Here is a tiny trained network, its code and every weight. The questions are about switching its units off for an input and a target symbol, where a switched-off unit gives its printed mean instead of its output.

import numpy as np


def w(rows, s, z=0):
    codes = np.array(rows[::2]) - 128.0
    scale = np.full(codes.shape[1], s)
    scale[-1] = z or s
    return codes * scale


def f(y):
    return y / 2 * (1 + np.tanh(0.7978845608 * (y + 0.044715 * y**3)))


def softmax(a):
    e = np.exp(a - a.max(-1, keepdims=True))
    return e / e.sum(-1, keepdims=True)


def log_softmax(a):
    a = a - a.max(-1, keepdims=True)
    return a - np.log(np.exp(a).sum(-1, keepdims=True))


def net(x, mask):
    ids = ['ΓΔΞαεζηπστφω'.index(c) for c in x.split()]
    T = len(ids)
    res = E[ids] + P[:T]
    r = res
    for j in range(2):
        rows = slice(4 * j, 4 * j + 4)
        q, k, v = (r @ M[0][rows].T for M in (Q, K, V))
        z = softmax(np.where(np.tri(T) > 0, q @ k.T / 4**0.5, -1e9)) @ v
        o = O[0][rows]
        res = res + np.where(mask[j], z, o[:, -1]) @ o[:, :-1]
    y = f(res @ A[0][:, :-1].T + A[0][:, -1])
    res = res + np.where(mask[2:14], y, B[0][:, -1]) @ B[0][:, :-1]
    return log_softmax(res[-1] @ U[:, :-1].T + U[:, -1])


Q, K, V, O, A, B = {}, {}, {}, {}, {}, {}
E = w([
[169,102,77,147],'Γ',
[181,100,162,88],'Δ',
[133,155,101,119],'Ξ',
[119,125,226,110],'α',
[122,64,60,63],'ε',
[134,164,88,79],'ζ',
[160,195,126,140],'η',
[140,115,136,126],'π',
[121,186,5,116],'σ',
[112,37,86,142],'τ',
[128,111,186,72],'φ',
[104,89,160,62],'ω',
],0.025)
P = w([
[255,131,11,141],'0',
[147,160,81,135],'1',
[128,145,62,132],'2',
[125,124,80,129],'3',
[113,141,88,118],'4',
[117,162,61,123],'5',
],0.0031)
Q[0] = w([
[143,146,138,90],'H0',
[199,99,99,117],'H0',
[131,93,112,90],'H0',
[74,118,153,131],'H0',
[247,30,98,106],'H1',
[168,131,76,131],'H1',
[200,147,145,196],'H1',
[25,142,140,139],'H1',
],0.014)
K[0] = w([
[100,193,144,144],'H0',
[92,156,119,63],'H0',
[24,136,125,126],'H0',
[215,67,146,86],'H0',
[143,108,88,143],'H1',
[143,83,79,101],'H1',
[248,164,96,196],'H1',
[138,177,174,12],'H1',
],0.011)
V[0] = w([
[79,152,120,85],'H0',
[113,29,104,145],'H0',
[98,114,101,47],'H0',
[60,63,59,139],'H0',
[2,120,248,63],'H1',
[190,146,132,70],'H1',
[206,82,9,244],'H1',
[58,164,94,143],'H1',
],0.0084)
O[0] = w([
[254,180,66,83,138],'H0',
[192,40,167,143,132],'H0',
[95,115,104,79,189],'H0',
[78,114,42,127,146],'H0',
[239,2,37,101,2],'H1',
[113,226,118,68,181],'H1',
[24,146,169,140,227],'H1',
[148,25,68,132,88],'H1',
],0.006,0.0068)
A[0] = w([
[153,162,194,107,223],'N0',
[161,114,110,139,95],'N1',
[143,118,186,111,160],'N2',
[150,156,205,91,186],'N3',
[98,171,154,176,16],'N4',
[245,154,149,171,94],'N5',
[148,138,75,171,246],'N6',
[177,240,76,103,113],'N7',
[171,28,123,45,78],'N8',
[118,180,127,56,89],'N9',
[95,70,151,154,1],'N10',
[87,97,133,110,108],'N11',
],0.012,0.0027)
B[0] = w([
[148,75,128,181,200],'N0',
[98,174,181,116,139],'N1',
[11,67,70,156,163],'N2',
[174,65,146,175,204],'N3',
[227,140,72,86,212],'N4',
[84,100,82,154,174],'N5',
[45,181,136,111,141],'N6',
[88,135,224,124,218],'N7',
[147,205,97,146,246],'N8',
[153,3,133,71,215],'N9',
[115,149,175,137,131],'N10',
[122,135,76,126,146],'N11',
],0.0069,0.012)
U = w([
[113,216,97,253,242],'Γ',
[123,6,185,141,168],'Δ',
[139,118,171,113,108],'Ξ',
[174,75,80,253,148],'α',
[80,28,36,86,4],'ε',
[148,71,193,11,30],'ζ',
[213,155,227,144,65],'η',
[135,92,146,163,232],'π',
[44,106,133,83,34],'σ',
[28,31,62,201,71],'τ',
[179,61,127,110,163],'φ',
[206,131,103,87,209],'ω',
],0.0061,0.0031)

Each question gives the input, a string of symbols that net reads in full, and the target symbol t.
The units are the heads (4 rows each of Q, K, V and O) and the neurons (one row each of A and B). Each row of codes is followed by its name. A weight is (code - 128) times the scale printed after its matrix; where a second scale follows, it is the last column's (O, A, B and U).
mask holds one flag per unit, heads first, then neurons. A switched-off unit (its flag False) gives its mean, the last column of its rows in O or B, instead of its output. The means were averaged over made-up inputs and are rounded, as every weight is.
A unit's drop is (log p(t) with every unit on - log p(t) with that unit switched off) / (log p(t) with every unit on - log p(t) with every unit switched off).
unit that matters most: the unit with the biggest drop
top k neurons: the k neurons with the biggest drops, biggest first
heads that matter: for each layer, one digit per head in row order, 1 if its drop is at least 0.15 and else 0, layers parted by /
drop of u: that unit's drop, to one decimal
input α Γ Γ, target Γ: unit that matters most	N9
input Γ π Γ σ, target σ: heads that matter	00
input Γ Γ η α Δ, target Δ: heads that matter	00
input φ ω ζ Γ ω σ, target σ: top 3 neurons	(N7; N6; N4)
input Γ ζ ζ Δ, target Δ: heads that matter	01
input φ Γ η, target η: top 2 neurons	(N7; N4)
input Γ α η, target η: top 2 neurons	(N4; N7)
input Γ Γ Γ Γ, target Γ: heads that matter	11
input π π ζ, target ζ: top 2 neurons	(N9; N7)
input ω α Γ Γ π ζ, target ζ: top 2 neurons	(N7; N9)
input τ Γ ε ω φ, target ω: top 2 neurons	(N8; N7)
input ζ Γ Ξ α, target α: drop of N5	0.1
input η π σ ω, target ω: drop of N11	0.0
input Δ Γ φ ω, target ω: drop of N8	0.4
input φ ω φ, target ω: drop of N8	0.5
